Here is a tiny trained network, its code and every weight. The questions are about switching its units off for an input and a class, where a switched-off unit gives its printed mean instead of its output.

import numpy as np


def w(rows, s, z=0):
    codes = np.array(rows[::2]) - 128.0
    scale = np.full(codes.shape[1], s)
    scale[-1] = z or s
    return codes * scale


def f(y):
    return y / 2 * (1 + np.tanh(0.7978845608 * (y + 0.044715 * y**3)))


def log_softmax(a):
    a = a - a.max(-1, keepdims=True)
    return a - np.log(np.exp(a).sum(-1, keepdims=True))


def net(x, mask):
    res = np.array(x, float).reshape(1, 4) / 4 @ E
    y = f(res @ A[0][:, :-1].T + A[0][:, -1])
    res = res + np.where(mask, y, B[0][:, -1]) @ B[0][:, :-1]
    return log_softmax(res[-1] @ U[:, :-1].T + U[:, -1])


A, B = {}, {}
E = w([
[152,27,118,66,39,129,2],'x0',
[41,222,6,139,90,102,80],'x1',
[58,52,150,195,112,34,141],'x2',
[57,55,61,83,206,180,146],'x3',
],0.0066)
A[0] = w([
[206,174,86,72,145,177,123,119],'n0',
[87,176,62,154,113,95,90,78],'n1',
[96,192,159,158,191,117,154,167],'n2',
[207,192,86,44,136,202,131,106],'n3',
[140,86,114,48,110,116,50,86],'n4',
[67,154,66,151,102,104,123,162],'n5',
[148,102,131,85,105,117,24,100],'n6',
[211,206,125,107,109,176,101,86],'n7',
[125,2,88,100,61,170,88,253],'n8',
[150,86,119,92,75,132,51,181],'n9',
[227,233,210,209,8,49,101,69],'n10',
[146,53,189,120,133,181,199,151],'n11',
[62,207,78,100,92,98,89,94],'n12',
[129,166,120,168,145,148,216,101],'n13',
[174,92,213,135,171,154,151,67],'n14',
[105,154,100,136,243,124,204,123],'n15',
[56,186,80,156,128,134,82,68],'n16',
[54,159,48,134,119,142,108,103],'n17',
[103,103,164,217,85,65,118,234],'n18',
[46,54,72,81,197,193,150,115],'n19',
[94,196,155,132,192,102,147,130],'n20',
[101,77,125,207,109,33,131,138],'n21',
[164,181,123,92,125,231,100,110],'n22',
[116,205,154,169,180,122,170,127],'n23',
[148,182,126,190,223,143,166,101],'n24',
[120,76,220,158,127,147,151,106],'n25',
[67,213,74,148,79,112,84,116],'n26',
[171,211,150,41,136,205,109,154],'n27',
],0.0064,0.0011)
B[0] = w([
[74,113,141,189,147,80,107,169],'n0',
[152,84,179,120,134,133,71,175],'n1',
[138,156,159,115,82,109,136,170],'n2',
[81,74,156,186,179,71,137,187],'n3',
[118,194,150,76,70,61,205,171],'n4',
[139,94,136,127,130,160,87,173],'n5',
[114,177,134,98,49,78,166,174],'n6',
[85,90,125,175,185,141,148,177],'n7',
[114,176,99,120,84,107,155,198],'n8',
[111,180,127,106,105,80,176,182],'n9',
[183,153,1,125,186,206,213,254],'n10',
[188,81,154,112,159,175,96,176],'n11',
[190,88,194,99,133,149,74,189],'n12',
[106,151,153,75,84,79,149,166],'n13',
[170,85,192,88,102,158,73,172],'n14',
[141,161,131,94,105,98,183,183],'n15',
[148,85,148,101,118,144,93,173],'n16',
[166,89,157,109,142,188,92,175],'n17',
[106,111,90,171,160,122,130,182],'n18',
[138,130,40,118,163,183,184,180],'n19',
[124,142,160,82,83,118,137,162],'n20',
[77,82,127,188,188,104,122,178],'n21',
[80,101,163,172,144,95,144,170],'n22',
[126,152,165,90,89,113,156,178],'n23',
[115,152,147,102,92,83,146,178],'n24',
[124,104,158,129,140,146,76,162],'n25',
[188,102,176,113,131,156,69,200],'n26',
[72,81,115,187,151,104,121,187],'n27',
],0.0069,0.0072)
U = w([
[116,206,165,50,63,58,174,41],'0',
[202,90,206,99,140,208,58,82],'1',
[158,154,25,130,169,212,185,250],'2',
[31,101,149,255,170,77,121,82],'3',
],0.0094,0.0016)

Each question gives the input, the list of numbers given to net, and the class t.
The units are the neurons (one row each of A and B). Each row of codes is followed by its name. A weight is (code - 128) times the scale printed after its matrix; where a second scale follows, it is the last column's (A, B and U).
mask holds one flag per neuron, in row order. A switched-off neuron (its flag False) gives its mean, the last column of its row in B, instead of its output. The means were averaged over made-up inputs and are rounded, as every weight is.
A unit's drop is (log p(t) with every unit on - log p(t) with that unit switched off) / (log p(t) with every unit on - log p(t) with every unit switched off).
The circuit of an input: a set's keep is (log p(t) with only the set's units on - log p(t) with every unit switched off) / (log p(t) with every unit on - log p(t) with every unit switched off). Starting from the 12 units with the biggest drops (on a tie, the unit counted first), units are removed one at a time, each time the one whose removal leaves the highest keep (on an exact tie, the one counted first), for as long as the keep stays at least 0.8.
circuit, biggest first: the units of the circuit, biggest drop first
most important unit: the unit with the biggest drop
k most important neurons: the k neurons with the biggest drops, biggest first
drop when u is switched off: that unit's drop, to one decimal
input [-4,-5,4,-2], class 1: 2 most important neurons	[n14 n11]
input [-5,-6,3,6], class 1: 2 most important neurons	[n10 n11]
input [5,8,-8,4], class 1: 3 most important neurons	[n12 n17 n26]
input [7,5,-8,7], class 3: circuit, biggest first	[n3 n0]
input [-7,8,4,5], class 1: most important unit	n17
input [2,4,-5,4], class 3: 2 most important neurons	[n10 n3]
input [8,0,6,-6], class 0: 3 most important neurons	[n6 n4 n9]
input [-4,-6,5,3], class 1: 2 most important neurons	[n11 n14]
input [-2,2,-6,-8], class 2: 2 most important neurons	[n10 n21]
input [6,6,-4,-7], class 2: 2 most important neurons	[n10 n7]
input [-7,-6,-8,4], class 3: 3 most important neurons	[n3 n27 n0]
input [4,-7,1,8], class 2: 2 most important neurons	[n19 n8]
input [7,5,-6,3], class 0: 2 most important neurons	[n4 n6]
input [3,-2,-6,-8], class 2: most important unit	n10
input [-7,8,2,-8], class 1: 3 most important neurons	[n26 n12 n1]
input [5,-2,7,-7], class 2: drop when n3 is switched off	0.1
input [6,3,-7,-6], class 3: drop when n7 is switched off	0.3
input [-2,6,-2,5], class 1: drop when n10 is switched off	0.2
